Here is a tiny trained network, its code and every weight. The questions are about switching its units off for an input and a class, where a switched-off unit gives its printed mean instead of its output.

import numpy as np


def w(rows, s, z=0):
    codes = np.array(rows[::2]) - 128.0
    scale = np.full(codes.shape[1], s)
    scale[-1] = z or s
    return codes * scale


def norm(h):
    return h / np.sqrt((h * h).mean(-1, keepdims=True) + 1e-5)


def f(y):
    return np.maximum(y, 0)


def log_softmax(a):
    a = a - a.max(-1, keepdims=True)
    return a - np.log(np.exp(a).sum(-1, keepdims=True))


def net(x, mask):
    res = np.array(x, float).reshape(1, 6) / 4 @ E
    u = 0
    for l in range(4):
        y = f(norm(res) @ A[l][:, :-1].T + A[l][:, -1])
        res = res + np.where(mask[u : u + 15], y, B[l][:, -1]) @ B[l][:, :-1]
        u += 15
    return log_softmax(norm(res)[-1] @ U[:, :-1].T + U[:, -1])


A, B = {}, {}
E = w([
[165,201,208,134,32,138,122,55,52,146],'x0',
[78,150,35,187,85,163,129,209,24,41],'x1',
[187,217,1,97,160,20,117,69,102,127],'x2',
[187,20,132,69,79,64,103,180,52,160],'x3',
[127,128,127,127,128,127,126,128,127,130],'x4',
[128,129,127,128,127,128,132,128,130,129],'x5',
],0.0015)
A[0] = w([
[116,202,132,202,187,164,105,110,164,135,10],'0.n0',
[126,53,82,145,183,107,136,171,217,75,1],'0.n1',
[110,118,179,69,165,58,128,88,209,187,23],'0.n2',
[149,169,64,72,139,117,146,87,115,127,41],'0.n3',
[125,63,89,140,179,104,139,165,211,83,24],'0.n4',
[131,72,69,125,177,100,145,167,202,81,56],'0.n5',
[29,157,66,175,64,121,119,216,45,71,56],'0.n6',
[113,208,127,201,188,159,121,106,166,129,58],'0.n7',
[71,57,195,106,98,251,169,139,154,142,95],'0.n8',
[202,61,129,120,125,86,93,176,75,158,50],'0.n9',
[165,179,37,49,160,105,154,68,125,146,33],'0.n10',
[208,57,135,120,118,89,94,179,67,167,58],'0.n11',
[114,123,183,76,154,59,124,88,198,183,17],'0.n12',
[95,209,132,203,181,166,132,103,173,122,92],'0.n13',
[159,149,150,148,91,122,130,89,111,111,66],'0.n14',
],0.002,0.0026)
B[0] = w([
[91,97,106,51,38,109,157,96,158,86,146],'0.n0',
[79,148,107,90,167,156,113,144,92,199,167],'0.n1',
[199,105,99,153,141,193,122,110,103,119,173],'0.n2',
[122,116,127,176,133,100,96,142,138,124,150],'0.n3',
[82,152,106,90,166,154,110,142,91,199,169],'0.n4',
[98,159,116,105,155,143,105,127,91,188,186],'0.n5',
[227,87,93,148,171,191,124,88,120,109,232],'0.n6',
[107,77,103,63,61,110,139,116,140,106,174],'0.n7',
[138,136,118,180,153,2,91,137,127,107,251],'0.n8',
[75,111,93,85,81,125,159,98,156,96,176],'0.n9',
[130,126,116,216,142,73,67,152,144,109,176],'0.n10',
[69,120,92,88,84,131,166,85,164,93,188],'0.n11',
[208,104,99,155,146,201,121,101,105,118,162],'0.n12',
[122,71,105,62,69,106,129,126,126,119,209],'0.n13',
[115,137,124,122,140,128,106,128,104,149,140],'0.n14',
],0.0032,0.0017)
A[1] = w([
[127,103,172,124,95,138,145,140,119,124,103],'1.n0',
[129,127,132,130,125,127,129,132,130,126,106],'1.n1',
[200,160,151,118,54,92,114,106,44,123,135],'1.n2',
[131,129,128,129,128,127,130,131,131,128,121],'1.n3',
[138,158,123,134,136,97,127,135,124,132,91],'1.n4',
[175,84,113,148,167,90,87,198,119,139,112],'1.n5',
[35,253,128,142,147,195,186,88,241,86,48],'1.n6',
[74,85,204,151,113,162,123,195,134,123,59],'1.n7',
[115,156,124,129,134,141,138,124,152,111,89],'1.n8',
[175,92,181,69,159,46,73,116,173,224,159],'1.n9',
[135,138,131,131,127,118,132,133,126,126,86],'1.n10',
[154,161,110,107,143,87,120,136,111,158,116],'1.n11',
[110,99,201,146,131,162,143,192,139,130,5],'1.n12',
[187,121,187,114,166,118,148,112,195,173,44],'1.n13',
[108,114,84,154,113,126,110,203,79,101,151],'1.n14',
],0.0024,0.0023)
B[1] = w([
[105,146,115,131,164,115,121,134,141,134,153],'1.n0',
[120,130,122,128,130,129,129,124,141,121,128],'1.n1',
[50,147,117,111,216,160,148,170,145,173,222],'1.n2',
[128,128,126,129,128,127,127,128,127,127,128],'1.n3',
[113,120,131,155,133,116,126,139,153,119,136],'1.n4',
[65,190,145,118,113,159,158,63,142,134,187],'1.n5',
[94,29,95,3,3,82,127,106,129,109,188],'1.n6',
[126,153,156,195,137,42,105,130,172,111,174],'1.n7',
[127,114,128,110,106,116,129,130,129,125,134],'1.n8',
[137,139,64,166,124,204,155,143,96,41,254],'1.n9',
[132,122,129,126,134,131,133,125,137,128,128],'1.n10',
[89,116,158,177,128,127,133,155,174,114,161],'1.n11',
[121,135,153,199,130,46,88,139,166,108,141],'1.n12',
[176,125,95,168,138,212,149,129,96,51,164],'1.n13',
[188,113,148,127,173,171,147,53,199,136,226],'1.n14',
],0.0027,0.0023)
A[2] = w([
[93,115,119,64,69,128,147,118,144,113,81],'2.n0',
[99,54,132,142,122,208,164,196,145,87,132],'2.n1',
[131,129,129,127,129,128,126,131,128,127,118],'2.n2',
[123,141,133,123,132,128,136,136,124,144,91],'2.n3',
[135,237,216,145,78,154,148,97,53,176,61],'2.n4',
[130,129,128,130,127,125,126,129,130,129,117],'2.n5',
[120,206,184,123,77,125,136,120,79,166,8],'2.n6',
[240,103,189,88,166,156,113,53,229,213,41],'2.n7',
[130,129,129,127,129,128,129,129,129,128,121],'2.n8',
[178,9,131,3,49,44,158,196,63,171,15],'2.n9',
[124,209,213,132,45,140,125,89,71,144,93],'2.n10',
[141,163,18,83,173,60,125,135,117,86,148],'2.n11',
[90,96,181,179,126,121,116,188,160,111,70],'2.n12',
[167,193,187,113,45,147,133,61,99,114,94],'2.n13',
[129,129,131,123,126,128,131,131,128,128,114],'2.n14',
],0.0023,0.0015)
B[2] = w([
[122,103,129,106,99,113,132,122,135,116,170],'2.n0',
[160,196,140,116,117,98,117,91,106,157,247],'2.n1',
[127,128,129,128,127,128,130,128,130,128,128],'2.n2',
[126,129,122,128,132,128,127,130,130,128,128],'2.n3',
[104,107,87,105,188,128,118,171,145,169,171],'2.n4',
[128,128,129,126,128,127,128,127,127,129,128],'2.n5',
[112,121,95,117,166,119,121,157,140,152,143],'2.n6',
[173,106,108,151,130,186,169,137,41,73,175],'2.n7',
[128,128,128,128,128,128,128,128,128,128,128],'2.n8',
[35,161,108,92,64,148,138,60,221,76,192],'2.n9',
[100,97,90,103,176,123,123,163,158,161,176],'2.n10',
[129,124,253,150,97,126,120,137,132,155,250],'2.n11',
[158,179,143,137,117,90,119,99,115,150,176],'2.n12',
[115,88,100,109,166,128,126,156,152,143,180],'2.n13',
[127,132,129,130,126,130,127,126,128,130,128],'2.n14',
],0.004,0.0023)
A[3] = w([
[166,178,113,134,135,41,139,125,130,144,16],'3.n0',
[169,165,130,152,132,38,113,129,138,141,32],'3.n1',
[100,74,175,123,109,171,162,133,162,115,147],'3.n2',
[106,106,252,214,111,77,112,181,159,138,29],'3.n3',
[130,129,128,127,126,127,127,131,128,126,113],'3.n4',
[165,183,118,153,128,17,112,117,132,147,28],'3.n5',
[105,124,74,148,191,128,143,134,187,74,132],'3.n6',
[104,132,113,104,173,140,123,162,122,181,67],'3.n7',
[167,184,112,144,142,23,130,110,137,146,40],'3.n8',
[87,121,90,76,233,134,140,224,132,230,28],'3.n9',
[151,164,145,161,122,42,113,127,136,132,48],'3.n10',
[128,128,127,127,129,128,127,129,127,127,117],'3.n11',
[157,144,80,169,111,192,137,169,53,87,70],'3.n12',
[164,148,86,181,95,197,152,186,41,76,3],'3.n13',
[221,130,123,141,144,203,150,106,114,107,84],'3.n14',
],0.0029,0.0015)
B[3] = w([
[121,127,188,192,105,115,101,170,129,121,163],'3.n0',
[118,129,179,201,99,117,106,161,143,107,175],'3.n1',
[138,196,71,140,97,71,110,131,107,114,227],'3.n2',
[180,225,133,213,108,54,74,159,64,127,222],'3.n3',
[127,126,127,127,127,127,129,124,131,127,128],'3.n4',
[121,136,203,217,95,101,89,190,123,115,191],'3.n5',
[146,127,200,104,92,134,132,127,46,165,246],'3.n6',
[104,140,111,111,148,132,126,141,120,170,182],'3.n7',
[113,124,195,201,92,111,95,189,109,115,188],'3.n8',
[80,211,88,75,174,140,115,178,25,252,252],'3.n9',
[131,158,160,199,120,103,93,155,129,123,183],'3.n10',
[129,129,128,129,127,128,128,129,123,128,128],'3.n11',
[215,72,186,101,188,171,179,76,188,131,222],'3.n12',
[229,58,156,102,200,170,180,76,198,119,211],'3.n13',
[166,90,107,154,149,171,170,180,91,80,246],'3.n14',
],0.0028,0.0018)
U = w([
[248,72,132,148,183,214,180,101,121,75,227],'0',
[133,176,198,252,99,34,65,169,122,122,136],'1',
[47,109,87,35,22,104,142,79,186,78,131],'2',
[71,162,88,71,213,148,117,180,77,255,2],'3',
],0.0072,0.00077)

Each question gives the input, the list of numbers given to net, and the class t.
The units are the neurons (one row each of A and B). Each row of codes is followed by its name. A weight is (code - 128) times the scale printed after its matrix; where a second scale follows, it is the last column's (A, B and U).
mask holds one flag per neuron, layer by layer. A switched-off neuron (its flag False) gives its mean, the last column of its row in B, instead of its output. The means were averaged over made-up inputs and are rounded, as every weight is.
A unit's drop is (log p(t) with every unit on - log p(t) with that unit switched off) / (log p(t) with every unit on - log p(t) with every unit switched off).
The circuit of an input: a set's keep is (log p(t) with only the set's units on - log p(t) with every unit switched off) / (log p(t) with every unit on - log p(t) with every unit switched off). Starting from the 12 units with the biggest drops (on a tie, the unit counted first), units are removed one at a time, each time the one whose removal leaves the highest keep (on an exact tie, the one counted first), for as long as the keep stays at least 0.8.
circuit, biggest first: the units of the circuit, biggest drop first
top k neurons: the k neurons with the biggest drops, biggest first
k most important neurons of layer l: the k neurons of layer l with the biggest drops, biggest first
input [-3,-2,-7,-7,-8,8], class 1: circuit, biggest first : (0.n8, 3.n3)
input [-7,-6,7,-1,-8,3], class 1: circuit, biggest first : (2.n11, 3.n8)
input [5,1,-6,-8,-2,-8], class 2: circuit, biggest first : (1.n6)
input [5,6,-5,1,-1,-8], class 0: top 2 neurons : (0.n6, 2.n11)
input [-2,-2,2,0,8,-5], class 0: top 2 neurons : (0.n8, 0.n2)
input [4,-3,5,-6,6,5], class 2: circuit, biggest first : (1.n6, 0.n7)
input [-7,5,-7,5,-4,7], class 1: 3 most important neurons of layer 1 : (1.n7, 1.n2, 1.n12)
input [-1,-5,3,-7,1,2], class 2: top 2 neurons : (1.n6, 0.n6)
input [-8,8,3,8,-2,6], class 0: circuit, biggest first : (0.n6, 1.n14)
input [-1,-3,4,4,2,-4], class 1: top 3 neurons : (0.n10, 1.n6, 2.n11)
input [-2,1,6,6,1,-6], class 1: 2 most important neurons of layer 1 : (1.n6, 1.n11)
input [6,-4,-5,0,2,0], class 3: 2 most important neurons of layer 2 : (2.n4, 2.n10)
input [-1,8,5,7,-8,7], class 0: top 2 neurons : (0.n6, 1.n6)
input [-1,4,0,-5,-4,7], class 2: top 2 neurons : (1.n6, 1.n9)
input [-4,-5,6,2,1,7], class 1: top 2 neurons : (0.n10, 1.n14)
input [4,-2,-6,8,5,6], class 2: circuit, biggest first : (2.n9)
input [4,6,1,6,-3,-7], class 0: top 3 neurons : (0.n6, 1.n6, 0.n13)
input [5,8,-6,8,-1,3], class 0: top 2 neurons : (0.n6, 1.n6)
input [-5,-5,7,7,5,-6], class 1: top 4 neurons : (0.n10, 2.n11, 1.n6, 0.n13)
input [1,-4,-5,2,-7,2], class 1: top 3 neurons : (0.n6, 0.n8, 1.n14)
input [6,-5,5,-5,1,-3], class 3: top 4 neurons : (0.n8, 0.n6, 1.n14, 2.n4)
input [-4,8,3,8,6,-8], class 0: 4 most important neurons of layer 0 : (0.n6, 0.n13, 0.n7, 0.n0)
input [8,8,-5,-7,4,-2], class 0: top neuron : (0.n6)
input [-1,7,4,8,8,-6], class 2: 2 most important neurons of layer 2 : (2.n9, 2.n7)
input [-8,1,-8,2,7,-4], class 1: top 3 neurons : (1.n7, 3.n3, 0.n8)
input [8,-3,4,6,-1,5], class 3: top 2 neurons : (1.n2, 1.n6)
input [2,5,4,0,-3,0], class 0: most important neuron of layer 0 : (0.n6)
input [8,1,7,3,3,2], class 3: 2 most important neurons of layer 1 : (1.n2, 1.n7)
